After every row comes one of two labels: whether the row has a hidden trait. Each part has its own trait and labels.
[-11 -30 -45 -29   7 -17  -1  -1   0   5 -11   4 -17 -13 -14 -10   6 -14]
Fh
[-1 11 -8 -9 15 -1 -1 -2 -4 -2  0  5 -1 22 -4 -3  2 -1]
QD
[ 10   9  10 -13  12   4   1  -1   0  -7   4  -2  24  26  -3   3 -19   3]
QD
[ 6 10  8  2 10 11  0 -1 -2 -4  3  0  8 26 -1  3 -7  7]
QD
[  9  23  17 -10  16   5   1  -1  -2  -7   4   1  13  38   0   4 -10   6]
QD
[  2 -33  10  -7 -22   5  -2   1   5   3   2  -9  -1 -24  -1   3  -7   3]
Fh
[  3   5  11   1   2  13  -3   3  -3   0   7  -3   7 -11   4   2  -2   8]
Fh
[  8  14   9  16  13  10   2   2  -1  -3   1  -1  -6  25  -1   5 -16  11]
Fh
[ -2 -17  11  -6 -16   8  -4   0   0   3   9  -5 -11 -19   1   2   9   9]
Fh
[  2  10   8 -23   6   3  -4  -2  -4  -3   9   0  24   2   1  -1  -2   0]
QD
[ 6 31 24 -3  7  5 -1 -3 -3 -5 11  1 18 27  4  3 -1  3]
QD
[ -4 -14 -16 -27  -3  -3  -3  -3  -1   0   1   1  -3  -1  -6  -4   7  -3]
QD
[  2   4   1 -18   8  -3  -1  -3  -2  -3   3   2   5  23  -5  -2  -2  -2]
QD
[ -4  -1  -4 -17   3  -3   0  -3  -1   0   1   3  -4  17  -3  -2   9  -6]
QD
[ 0 -3  3 -6  0 10 -3  0 -3  1  3 -2 -4 -2 -1  0  3  8]
QD
[  6   9  -4 -13  19   2   1   0  -2  -6   1   1  18  29  -6   0 -18   1]
QD
[  8  18  13  -9  13   9  -2  -1  -4  -6   8  -1  20  22  -1   1 -14   8]
QD
[  3 -26  15  -6 -17  11  -4   2   2   1   4  -9   8 -25   1   6  -5   9]
Fh
[  7   0   6   3   2  10  -2   0  -3  -1   4  -1 -10   3   0   1   4  12]
QD
[ 3 -2 10  0 -3  8 -2  1  0 -1  3 -3  5 -4  1  2 -5  8]
Fh
[  6   5  12 -12  -2   4  -1   0   1  -4   5  -3  10   2   1   3  -8   2]
Fh
[ 5  3  1 -4  8 11 -2  1 -4 -2  4 -3  8  4 -2  1 -8 11]
QD
[ 12   3  16  -6   6  10  -1   0   0  -7   5  -5  23  25  -2   5 -19   8]
Fh
[  3  -8   1  10   4  11   1   1   0  -1  -4  -3 -15  13  -3   2  -7  12]
Fh
[  9  23  12   5  17   7   1   0  -2  -7   3  -1  24  28   0   3 -16   6]
Fh
[ 2  4 13 -5 -4 13 -4  0 -2  0  8 -7  2 -8  5  3  2 11]
QD
[  0   4   7 -16  -1   7  -4  -2  -2  -1   8  -1  11  -8   1  -1   5   0]
QD
[  4   5  11   8  -1  14   0   2  -1  -2   3  -4  -4   0   2   3 -10  14]
Fh
[ -1 -14  11   4 -16   4  -3   2   0   3   4  -5  -6 -30   5   1   6   8]
Fh
[ 4  2  5  3  3  7  0  0  0 -2  0 -1  0 13 -1  2 -7  4]
QD
[-2 12 12 -1  3  8 -3 -3 -4  0  6  2 -9  7  2 -1 12  8]
QD
[  9  16  14 -13   8   2  -1  -2   0  -5   5  -1  25  27  -1   2 -12   0]
QD
[ 7 -6 12  8 -3 11  0  1  2 -1  1 -4  3 -2  0 -3 -7 11]
Fh
[ 2  2 13 -2  1 15 -3  0 -3 -1  7 -4  3  5  1  2 -3 13]
QD
[ -1  -3  27  -5 -24   3  -2  -3   1   1   8  -2  -7  -2   6   3  13   1]
QD
[ 10  19  14  -8  17   7   1  -1  -1  -7   4  -1  17  34  -2   3 -14   6]
Fh
[ -2   1  -7 -20   5   2  -4  -1  -4   1   4   0  11 -11  -2  -3   2   0]
Fh
[  6  16  11 -14   3   0  -1  -2  -1  -5   6   0  23  24   0   1  -7   0]
Fh
[ 5 12  7  7 11  5  1  0  0 -2  3 -1  9 10  0  2 -7  4]
Fh
[  9 -32   3 -55 -10   1  -5  -1   4  -4   8 -10  47  -8 -10   1 -25  -3]
QD
[ 5  6  8  2  6  7  0 -1 -1 -3  1 -1  0 23 -1  3 -6  7]
QD
[ -2 -30  -8 -42  -9   3  -6  -1   0   1   4  -6  14 -29  -7  -3  -6  -1]
QD
[ -2  -9 -17 -28  11  -7  -1  -3  -1  -1  -2   3   3  16  -9  -5  -3  -6]
QD
[ 3  6  6 11 -1  3  2  0  2 -2 -1  0  2 13  2  3 -4  0]
Fh
[  7   6  -5 -12  18  10  -1   1  -3  -4   1  -1  10  14  -5   0 -16   8]
QD
[  7  -5   5   7   5  12   1   1   2  -3   0  -3  -4  20  -2   4 -11   9]
Fh
[  4   2   5 -35  -3  -1  -4  -2  -1  -3   9  -3  37  -2  -2  -1  -7  -4]
Fh
[  2  14  -7 -19  15  -3  -1  -2  -3  -4   4   2  16  17  -4  -3  -7  -4]
Fh
[ -2   2  -5   1  16  11  -2   0  -6   1   1   1 -16   3  -3  -1   6  11]
QD
[ 5  4 -2 -6 12  2  0  0 -1 -4  1  0 10 16 -3  0 -8  3]
QD
[ 15  15 -12 -29  32   9  -1   0  -6  -8   4  -1  34  27 -10  -1 -26   6]
Fh
[  8  10  11 -12  15  11  -2   0  -2  -5   7  -4  21  15  -2   2 -15  10]
QD
[ -9 -17 -16  -8   6   0  -1   0  -3   3  -4   1 -21  -8  -5  -5   7   2]
QD
[  3   2  12 -33  -1   1  -3  -3  -1  -4   9  -2  23  10  -3   0  -2  -2]
QD
[  0  -8   0 -27  -9   3  -6  -1   0   1   9  -5  15 -19  -1  -1   0   1]
QD
[ 2 11  1 -6 18  4  1 -1 -2 -3  1  2  4 24 -4  0 -8  1]
QD
[  4   9 -12 -16  19   1   1  -2  -3  -5  -1   3   6  44  -7  -1 -11   0]
Fh
[  4   4   5 -10   6  -3   1  -3   1  -5   1   1   7  33  -4   1  -7  -3]
QD
[-11  26  20 -11   8   4  -1  -2  -4  -3  11   1  21  14   5   1  -1   2]
Fh
[  7  -1 -11  -5  20   1   1   0  -1  -4  -4   1  10  35  -8  -1 -15   1]
Fh
[  6  -4  13   8  -5   7   0   2   2  -1   2  -6  11  -5   2   5 -12   7]
Fh
[  1   0  12   6  -5  14  -4   2  -2   1   9  -5  -2 -21   4   2   3  14]
Fh
[  2   0  11  -5  -6  11  -4   0  -1   0   7  -4   7 -14   1   1   2   9]
QD
[ -2  -1  15  -2 -12  11  -5   1  -2   3   8  -5   1 -29   6   1  11  10]
Fh
[  5   1  12  -1   5   6  -1   0   0  -3   4  -2   9  15  -1   4 -10   5]
QD
[  3  12  17  -6  -4  15  -5   1  -4  -1  13  -4  21 -19   4   1  -2   9]
QD
[  2   4   5  12   8  10   0   0  -2   0  -1   1 -21  18  -1   2   0  10]
QD
[  3 -21  -5  -6   5   8   0   2   1  -2  -2  -4  -2   1  -7   1 -15   9]
Fh
[ 3 -7 -5 -3  9  3  1  1 -1 -1 -3 -1 -3 14 -6  1 -8  3]
QD
[  1 -12  -2  13   1   8   0   2   0   1  -4  -3 -16  -2  -1   1  -2   8]
Fh
[ -1   1 -10 -14  15   8  -3   0  -6   1   3   0   2 -10  -4  -4   2   8]
QD
[ 5  2 11  5  0  7  0  0  0 -2  4 -2 -5  7  0  3 -3 10]
QD
[ 9  2 18  7 -5  7  1  2  3 -3  2 -5 14  3  3  6 -7  5]
Fh
[ -3  -3  -8 -20   7  -2  -2  -2  -3   1   1   2  -3  -1  -3  -4   5  -2]
Fh
[ 11  11  26 -28   0   7  -3  -3   0  -7  14  -4  43  23   0   4 -18   2]
Fh
[  1 -23  11 -13 -11  11  -5   1   1   1   7  -8   4 -21  -1   1  -1  10]
Fh
[ -2 -27  -1 -17 -15   7  -5   1  -1   3   3  -6   4 -33  -2  -1   4   5]
Fh
[ 4  8  3 -4  9  2  0 -1 -2 -3  6  0 12 13 -1  0 -5  2]
Fh
[ 6  2 10 15  4 14  1  2  0 -1  0 -3 -5  5  2  5 -8  7]
Fh
[  4  -6  16  15 -11  10   0   2   2   1   1  -4  -7 -10   5   5  -1  10]
Fh
[ 10   6  13   1  -2   0   2  -2   3  -5   3   0   7  31  -1   4 -10   0]
QD
[  6  -6  19  19 -12  10   0   1   3   0   3  -6  -4  -4   4   6  -4   9]
Fh
[ -8 -12  -9  -1  -3   4  -3   0  -3   5   0   0 -19 -28   0  -3  14   5]
Fh
[ -1  -6   9 -18  -7   4  -4  -2  -2   1   6  -1   3  -1   0   0   7   3]
QD
[  0  -3   8  10  -6  11  -3   2  -1   2   3  -4  -9 -18   3   2   4  11]
Fh
[  1  11   6 -10  13   0   1  -3  -1  -5   2   2   7  32  -4   1  -8   0]
QD
[ 4 -4 15  0 -6  2  1 -3  3 -2  1 -1 -3 23  0  4 -2  0]
QD
[-1 -5  0  3  0  7 -3  1 -2  2  0 -1 -8 -7 -1 -1 -1  5]
QD
[  0  -2   9 -17  -1   7  -6  -1  -3  -2   9  -3   3  -6   0   0   4   6]
QD
[ -2 -11  -5 -20   4   6  -4  -1  -4   1   3  -1  -2  -5  -5  -4   4   6]
QD
